Below is a small trained network, with its code and all its weights. Each question gives an input and a class and asks what happens when units are switched off, that is, made to give their printed mean instead of their output.

import numpy as np


def w(rows, s, z=0):
    codes = np.array(rows[::2]) - 128.0
    scale = np.full(codes.shape[1], s)
    scale[-1] = z or s
    return codes * scale


def f(y):
    return np.maximum(y, 0)


def log_softmax(a):
    a = a - a.max(-1, keepdims=True)
    return a - np.log(np.exp(a).sum(-1, keepdims=True))


def net(x, mask):
    res = np.array(x, float).reshape(1, 3) / 4 @ E
    y = f(res @ A[0][:, :-1].T + A[0][:, -1])
    res = res + np.where(mask, y, B[0][:, -1]) @ B[0][:, :-1]
    return log_softmax(res[-1] @ U[:, :-1].T + U[:, -1])


A, B = {}, {}
E = w([
[142,93,26,2,87,126,173,103,115],'x0',
[112,30,156,249,24,144,89,109,77],'x1',
[191,9,113,172,178,86,174,167,134],'x2',
],0.0094)
A[0] = w([
[114,174,132,104,107,173,124,36,138,179],'n1',
[74,147,183,176,107,175,120,83,50,141],'n2',
[174,54,97,160,62,153,116,132,2,2],'n3',
[170,46,22,76,192,84,164,200,167,106],'n4',
[116,171,185,70,229,162,125,134,173,150],'n5',
[229,88,141,193,158,55,165,162,94,29],'n6',
[152,123,57,91,163,95,239,175,155,126],'n7',
[40,148,200,187,50,195,84,135,103,157],'n8',
[159,77,131,181,179,96,158,205,55,167],'n9',
[149,62,130,156,38,137,178,67,132,176],'n10',
[94,89,71,49,66,156,134,30,69,129],'n11',
[147,75,122,169,156,113,146,179,142,150],'n12',
[141,202,153,126,163,125,147,147,186,80],'n13',
],0.0074,0.0082)
B[0] = w([
[136,75,186,138,213,155,81,126,152,215],'n1',
[98,138,81,132,51,193,164,77,91,211],'n2',
[159,170,181,96,214,55,170,162,89,180],'n3',
[104,162,62,167,70,169,164,117,67,229],'n4',
[156,142,195,83,186,90,68,155,151,223],'n5',
[108,75,170,160,152,67,67,54,197,175],'n6',
[124,199,67,149,79,200,178,102,57,218],'n7',
[84,139,57,137,84,166,145,105,148,254],'n8',
[184,159,221,76,132,41,163,145,118,217],'n9',
[141,108,140,182,157,114,77,99,190,229],'n10',
[170,143,212,74,234,1,84,183,199,224],'n11',
[175,155,155,99,178,104,116,160,102,193],'n12',
[111,65,169,115,181,104,31,128,178,171],'n13',
],0.0077,0.0094)
U = w([
[124,100,217,170,185,107,2,122,229,254],'0',
[188,165,229,75,200,70,143,240,129,2],'1',
[84,156,53,163,95,217,212,119,69,181],'2',
],0.0077,0.00056)

Each question gives the input, the list of numbers given to net, and the class t.
The units are the neurons (one row each of A and B). Each row of codes is followed by its name. A weight is (code - 128) times the scale printed after its matrix; where a second scale follows, it is the last column's (A, B and U).
mask holds one flag per neuron, in row order. A switched-off neuron (its flag False) gives its mean, the last column of its row in B, instead of its output. The means were averaged over made-up inputs and are rounded, as every weight is.
A unit's drop is (log p(t) with every unit on - log p(t) with that unit switched off) / (log p(t) with every unit on - log p(t) with every unit switched off).
The circuit of an input: a set's keep is (log p(t) with only the set's units on - log p(t) with every unit switched off) / (log p(t) with every unit on - log p(t) with every unit switched off). Starting from the 12 units with the biggest drops (on a tie, the unit counted first), units are removed one at a time, each time the one whose removal leaves the highest keep (on an exact tie, the one counted first), for as long as the keep stays at least 0.8.
units of the circuit, in order: the units of the circuit, biggest drop first
unit that matters most: the unit with the biggest drop
k most important neurons: the k neurons with the biggest drops, biggest first
drop of u: that unit's drop, to one decimal
input [7,6,-4], class 0: unit that matters most -> n10
input [-7,0,8], class 1: 3 most important neurons -> n9, n12, n10
input [-1,-6,-5], class 0: units of the circuit, in order -> n13, n9
input [-2,6,0], class 2: 4 most important neurons -> n11, n2, n8, n5
input [4,4,2], class 1: 2 most important neurons -> n3, n6
input [4,-5,1], class 2: 2 most important neurons -> n7, n4
input [8,-2,7], class 2: 2 most important neurons -> n4, n7
input [8,5,-4], class 0: 2 most important neurons -> n10, n9
input [0,-7,-8], class 0: 3 most important neurons -> n13, n1, n9
input [5,8,8], class 1: 3 most important neurons -> n3, n9, n12
input [-2,5,-6], class 2: 2 most important neurons -> n2, n8
input [4,-8,6], class 2: 2 most important neurons -> n4, n7
input [6,2,-8], class 0: 2 most important neurons -> n1, n9
input [7,7,-4], class 0: units of the circuit, in order -> n10
input [5,6,2], class 1: drop of n11 -> 0.1
input [7,6,5], class 1: drop of n3 -> 0.4
input [8,6,7], class 1: drop of n3 -> 0.3
